Each row, then roughly how far along a hidden order it lies, from 0 to 10
[ 32 -25  18 -37 -53  18 -24  15 -16  21  31  36  28 -64  22  -8 -46  -4
  10  26  28] => 0
[  9 -11 -10 -21 -35  42   0  37  21 -10 -21 -24   9 -25  42  50  -4  -5
 -41   5  -6] => 3
[ 14 -51  13 -24   7  10 -24  33 -17 -12  16  14  -1 -25  33  16 -22  17
  26   4 -18] => 10
[ 25 -27  -7 -36 -39  40   6  31 -13 -15 -17  -1  21  11  35  18 -28 -11
   6  26  34] => 4
[  9 -64 -16 -19  24  40 -41   2  -4  56 -11   2  11  31   5   3 -19  37
  40  13  15] => 8
[ 25 -22 -16 -23 -13  37   9  20 -33 -14 -11  20  21  21  18   1 -42  23
  58  27  14] => 4
[ 26 -47  32 -32  17  27  -6  37 -63 -26  33   8  17 -20  40  11 -21  47
  -2   7  23] => 10
[ 24 -64  -1 -33 -13  30 -31  -4   2  61 -15 -15  13  25  20 -13 -10   8
  13   5   8] => 8
[ 18 -24 -14 -20 -15  53   9  25 -41 -36  -6  21  36  -5  17   9 -32  38
  54  26  -7] => 4
[  9 -33  -8 -27   5  89   3  23 -62 -37   8  40  38 -61  19  42  -3  47
  20  10 -25] => 5
[ 28 -11  -5 -32 -36  31  -1  26  -3  -7   1  -6   6 -57  28  40   3  28
   1   3 -24] => 2
[ 24 -36  -4 -33 -47  25   1  34 -12   1 -20  -7  16  14  40  15 -27 -14
  -4  26  42] => 3

[ -8  18 -18 -18  -8 -29 -47 -49  47  30 -13 -33   0   2  20   9 -17 -23
  -1 -13 -50] => 7
[-11   0  -4  -7  -5   7 -26 -37  32  -1 -30 -55  10  17   0  -6  10 -16
 -13  -9 -30] => 1
[ 21 -15 -17 -13  -8  -2 -30 -58  42  12 -27  -7  -2  65  -7   7  14 -17
 -28 -19 -23] => 3
[-12  19 -30  -3  -3  -8 -34 -26  11  22  -1 -13   0   0  31  -3 -30 -26
  28   3 -31] => 5
[ 18  -4 -10 -15   1   2  -8 -13   5  13   2  36  -2  28   6   3   4  -5
   1 -11   0] => 1
[ -5 -13  -8 -24  -6  -9  -7 -17   6  -2 -19 -49   3   6 -12  -7  17  -6
 -12 -11 -35] => 3
[  6 -19 -18  -3  -7 -33 -31 -54  31  21  -3 -38  -7  57  -7  13 -10 -14
 -16 -16 -43] => 10
[-10  15 -24  -5  -4   7 -34 -40  56  23 -17   8  -2 -17  26   3  -3 -27
   1  -8 -20] => 0
[-13  15 -10  -1   1 -20 -18   5  -7  12  -2 -11   6 -21  16   6 -13  -5
  19   0 -21] => 5
[  8  -4 -11 -20  -6 -23 -35  -7   5   7 -12 -28   6  11  -6   8   7  -3
  -9  -8 -48] => 9
[  4 -10  -5   0  -3  -6  -2  -5 -13  -2  -4 -26   0  24 -12   1   5  -3
  -2  -1 -15] => 5
[ 16 -12 -17  15  -4 -10 -29 -37  33  15 -17  -5  -3  69  -2  16  -1 -12
 -16 -10 -21] => 6
[ 22  -6  10 -12  -3 -37   0 -14  17  23  13  34 -11  39   7  17 -20   5
  -2  -4 -13] => 7

[  5  38   6 -12   4  29   0 -44 -13  -1   6  11  -2 -19 -10 -10] => 0
[  3  29   3 -12   4  11   0 -24  -5  -1   1   5  -3 -14  -6 -10] => 1
[  4  21  -4 -15   2  26  -1 -20  -6  -1  -1   7   0 -14   0  -4] => 3
[ -1  23  -2 -21   4  14   1 -11  -1  -2  -4   6   2  24   2  -6] => 10
[  2  35  -9 -20   2  25   0 -19   2   2  -3  10   1 -17  -5 -10] => 3
[  0  29  -6 -18   1  27   2 -19   2   0  -4   8   0  -6   2 -11] => 3
[  4  30  -8 -20   2  26  -1 -15   0   2  -4  11   1 -24  -5 -10] => 2
[  9  -3 -13 -14   4  31  -2 -18 -11   0   0   4   2 -23   7  -1] => 7
[  1  23  -5 -19   2   2   0 -12  -4  -2  -5   7   1  10   3  -5] => 7
[ -5  84 -11 -37   0  77   3 -51 -11   4  -5  21   6  -6  -7 -17] => 6
[  5  16  -8 -20   5  32  -2 -22  -9   0   0   7   3  -8   1  -5] => 8
[  5  19 -10 -17   2  24  -2  -8  -3   2  -3   8   0 -27  -3  -7] => 2
[  2  30  -6 -25   1  31   0 -16  -2   1  -3   8   1 -14  -1  -8] => 4
[  3  30  -7 -22   2  44   1 -27  -8   1  -3   9   2 -10   3  -8] => 6
[  2  45  -5 -24   3  30  -2 -23  -2   2  -4  12   2  -9 -12 -11] => 4
[  2  46  -5 -22   1  29   0 -25  -2   2  -2  12   1 -18 -11 -12] => 2
[  5  24   5 -15   6   8  -2 -26  -9  -1   2   7  -1 -10  -9  -6] => 4
[  5  -4 -13 -13   5  29  -1 -15  -6   0   2   3   2 -18  10  -3] => 9
[  4   8   1 -14   6  12  -1 -16  -7  -2   1   4   0   0  -1  -4] => 7
